Below are the code and all the weights of a small trained network. Each question names an input and a class and asks about switching units off, where a switched-off unit gives its printed mean instead of its output.

import numpy as np


def w(rows, s, z=0):
    codes = np.array(rows[::2]) - 128.0
    scale = np.full(codes.shape[1], s)
    scale[-1] = z or s
    return codes * scale


def f(y):
    return np.maximum(y, 0)


def log_softmax(a):
    a = a - a.max(-1, keepdims=True)
    return a - np.log(np.exp(a).sum(-1, keepdims=True))


def net(x, mask):
    res = np.array(x, float).reshape(1, 7) / 4 @ E
    y = f(res @ A[0][:, :-1].T + A[0][:, -1])
    res = res + np.where(mask, y, B[0][:, -1]) @ B[0][:, :-1]
    return log_softmax(res[-1] @ U[:, :-1].T + U[:, -1])


A, B = {}, {}
E = w([
[42,155,148,242,25,84,73,129,193,228,190,67],'x0',
[135,132,123,128,129,125,126,128,131,136,124,130],'x1',
[134,130,132,128,131,125,122,126,129,124,128,126],'x2',
[49,156,35,21,211,46,16,153,176,116,195,143],'x3',
[131,119,127,129,127,131,122,122,132,125,129,127],'x4',
[183,32,53,182,54,24,123,208,17,72,184,143],'x5',
[193,233,89,191,134,96,215,18,141,127,246,255],'x6',
],0.0055)
A[0] = w([
[113,62,176,122,111,168,112,193,99,133,44,49,85],'n1',
[154,58,55,163,81,32,111,194,38,79,169,139,77],'n2',
[208,103,106,35,228,165,170,139,83,27,76,185,10],'n3',
[163,74,69,164,87,62,132,177,57,84,173,133,26],'n4',
[78,137,140,191,49,92,100,134,187,199,178,81,63],'n5',
[163,56,65,165,63,52,135,175,56,78,161,129,70],'n6',
[57,133,45,39,205,45,28,166,171,123,189,130,44],'n7',
[195,82,244,235,31,221,228,120,72,150,47,100,7],'n8',
[70,156,136,221,51,82,84,133,182,194,166,83,69],'n9',
[74,155,142,209,56,102,80,137,172,196,184,79,60],'n10',
[75,147,147,212,40,94,89,131,186,217,183,83,70],'n11',
[46,160,38,43,207,57,16,170,168,116,188,139,47],'n12',
[200,226,99,192,114,107,225,3,141,144,248,254,100],'n13',
[82,224,188,88,196,216,126,48,223,178,69,111,64],'n14',
[75,217,185,77,197,217,142,41,224,162,78,104,62],'n15',
[85,34,164,80,106,154,68,213,126,153,35,30,107],'n16',
],0.0048,0.0016)
B[0] = w([
[63,199,70,171,185,51,83,132,163,63,110,89,215],'n1',
[158,97,220,144,75,168,86,199,154,199,192,188,224],'n2',
[159,45,87,24,187,192,178,80,20,107,16,194,212],'n3',
[138,87,191,145,93,156,85,208,146,198,188,171,197],'n4',
[158,85,102,57,187,165,154,98,52,115,63,180,209],'n5',
[143,95,197,145,92,166,78,194,162,205,202,182,211],'n6',
[178,175,118,152,48,135,231,30,199,114,175,51,228],'n7',
[166,206,105,152,31,104,228,17,226,97,188,22,232],'n8',
[159,64,96,58,187,187,160,92,50,111,48,184,218],'n9',
[162,74,96,57,184,177,159,99,48,104,59,182,214],'n10',
[161,65,80,43,180,180,172,98,40,108,31,176,223],'n11',
[172,170,129,150,39,119,223,21,180,110,174,56,232],'n12',
[4,219,36,212,252,27,4,214,163,31,66,67,254],'n13',
[166,72,215,151,92,149,72,232,140,210,222,195,223],'n14',
[165,82,222,161,80,163,71,225,128,213,200,186,222],'n15',
[39,204,56,207,194,32,46,179,160,42,96,77,250],'n16',
],0.005,0.0071)
U = w([
[6,181,74,186,208,50,32,184,141,72,99,103,244],'0',
[159,83,239,138,83,160,74,220,130,238,199,185,192],'1',
[162,64,94,17,182,180,185,72,6,115,44,176,67],'2',
[162,172,126,149,23,114,243,3,191,117,173,51,2],'3',
],0.011,0.00035)

Each question gives the input, the list of numbers given to net, and the class t.
The units are the neurons (one row each of A and B). Each row of codes is followed by its name. A weight is (code - 128) times the scale printed after its matrix; where a second scale follows, it is the last column's (A, B and U).
mask holds one flag per neuron, in row order. A switched-off neuron (its flag False) gives its mean, the last column of its row in B, instead of its output. The means were averaged over made-up inputs and are rounded, as every weight is.
A unit's drop is (log p(t) with every unit on - log p(t) with that unit switched off) / (log p(t) with every unit on - log p(t) with every unit switched off).
The circuit of an input: a set's keep is (log p(t) with only the set's units on - log p(t) with every unit switched off) / (log p(t) with every unit on - log p(t) with every unit switched off). Starting from the 12 units with the biggest drops (on a tie, the unit counted first), units are removed one at a time, each time the one whose removal leaves the highest keep (on an exact tie, the one counted first), for as long as the keep stays at least 0.8.
circuit, biggest first: the units of the circuit, biggest drop first
unit that matters most: the unit with the biggest drop
k most important neurons: the k neurons with the biggest drops, biggest first
drop of u: that unit's drop, to one decimal
input [-5,-8,4,7,0,-5,-1], class 3: circuit, biggest first -> n12, n7
input [-8,4,-8,-3,6,-8,-8], class 0: unit that matters most -> n16
input [8,1,0,-7,-2,-2,-3], class 2: circuit, biggest first -> n11, n9
input [8,-6,-2,-7,-7,-6,8], class 0: 2 most important neurons -> n13, n3
input [-3,-8,1,6,6,-2,4], class 3: 3 most important neurons -> n12, n7, n16
input [-2,-6,5,-1,-3,-6,6], class 0: 3 most important neurons -> n13, n2, n6
input [-2,3,0,-7,6,6,-2], class 3: 4 most important neurons -> n8, n14, n15, n1
input [0,-4,-7,-8,-8,4,-6], class 3: 2 most important neurons -> n8, n13
input [-7,4,1,2,-1,7,-1], class 1: 3 most important neurons -> n2, n6, n4
input [5,0,6,1,3,3,4], class 2: 3 most important neurons -> n16, n11, n9
input [5,4,5,1,2,6,-1], class 1: 2 most important neurons -> n2, n6
input [-8,-6,-2,2,-3,-8,3], class 1: 2 most important neurons -> n15, n14
input [-5,2,1,-8,-6,-2,-5], class 3: drop of n8 -> 0.9
input [8,4,4,-6,-6,3,5], class 2: drop of n11 -> 0.1
input [3,0,-6,-1,-5,2,5], class 0: drop of n13 -> 1.1
input [-6,5,2,8,1,8,-7], class 1: circuit, biggest first -> n2
